Below is a small trained network, with its code and all its weights. Each question gives an input and a class and asks what happens when units are switched off, that is, made to give their printed mean instead of their output.

import numpy as np


def w(rows, s, z=0):
    codes = np.array(rows[::2]) - 128.0
    scale = np.full(codes.shape[1], s)
    scale[-1] = z or s
    return codes * scale


def f(y):
    return np.maximum(y, 0)


def log_softmax(a):
    a = a - a.max(-1, keepdims=True)
    return a - np.log(np.exp(a).sum(-1, keepdims=True))


def net(x, mask):
    res = np.array(x, float).reshape(1, 2) / 4 @ E
    y = f(res @ A[0][:, :-1].T + A[0][:, -1])
    res = res + np.where(mask, y, B[0][:, -1]) @ B[0][:, :-1]
    return log_softmax(res[-1] @ U[:, :-1].T + U[:, -1])


A, B = {}, {}
E = w([
[96,116,235,255],'x0',
[23,68,140,92],'x1',
],0.015)
A[0] = w([
[52,2,193,154,144],'N1',
[178,108,167,198,79],'N2',
[99,127,168,195,202],'N3',
[125,86,113,119,98],'N4',
[227,134,50,53,253],'N5',
[96,127,100,98,109],'N6',
[77,109,150,172,134],'N7',
[50,100,74,109,146],'N8',
],0.014,0.0053)
B[0] = w([
[165,80,120,170,224],'N1',
[83,195,176,95,188],'N2',
[135,143,247,169,206],'N3',
[127,154,172,133,139],'N4',
[131,86,99,68,250],'N5',
[81,157,191,105,154],'N6',
[143,75,152,119,182],'N7',
[61,134,206,104,174],'N8',
],0.012,0.023)
U = w([
[139,25,185,223,199],'0',
[176,76,39,63,247],'1',
[2,141,172,58,113],'2',
[158,103,150,156,26],'3',
[104,109,63,166,4],'4',
[119,232,228,165,106],'5',
],0.0078,0.0043)

Each question gives the input, the list of numbers given to net, and the class t.
The units are the neurons (one row each of A and B). Each row of codes is followed by its name. A weight is (code - 128) times the scale printed after its matrix; where a second scale follows, it is the last column's (A, B and U).
mask holds one flag per neuron, in row order. A switched-off neuron (its flag False) gives its mean, the last column of its row in B, instead of its output. The means were averaged over made-up inputs and are rounded, as every weight is.
A unit's drop is (log p(t) with every unit on - log p(t) with that unit switched off) / (log p(t) with every unit on - log p(t) with every unit switched off).
The circuit of an input: a set's keep is (log p(t) with only the set's units on - log p(t) with every unit switched off) / (log p(t) with every unit on - log p(t) with every unit switched off). Starting from all 8 units, units are removed one at a time, each time the one whose removal leaves the highest keep (on an exact tie, the one counted first), for as long as the keep stays at least 0.8.
circuit, biggest first: the units of the circuit, biggest drop first
unit that matters most: the unit with the biggest drop
k most important neurons: the k neurons with the biggest drops, biggest first
drop when u is switched off: that unit's drop, to one decimal
input [0,5], class 0: 2 most important neurons -> [N1, N2]
input [6,-1], class 5: unit that matters most -> N2
input [1,-1], class 5: 2 most important neurons -> [N5, N1]
input [2,-2], class 5: circuit, biggest first -> [N1, N5]
input [0,-3], class 1: 2 most important neurons -> [N3, N8]
input [0,3], class 0: 3 most important neurons -> [N2, N5, N1]
input [0,8], class 0: 2 most important neurons -> [N1, N2]
input [4,-1], class 5: 2 most important neurons -> [N2, N5]
input [-1,-1], class 1: drop when N2 is switched off -> 0.1
input [7,-2], class 5: drop when N1 is switched off -> 0.0
input [4,-2], class 5: drop when N2 is switched off -> 0.3
input [2,-3], class 5: drop when N6 is switched off -> 0.0
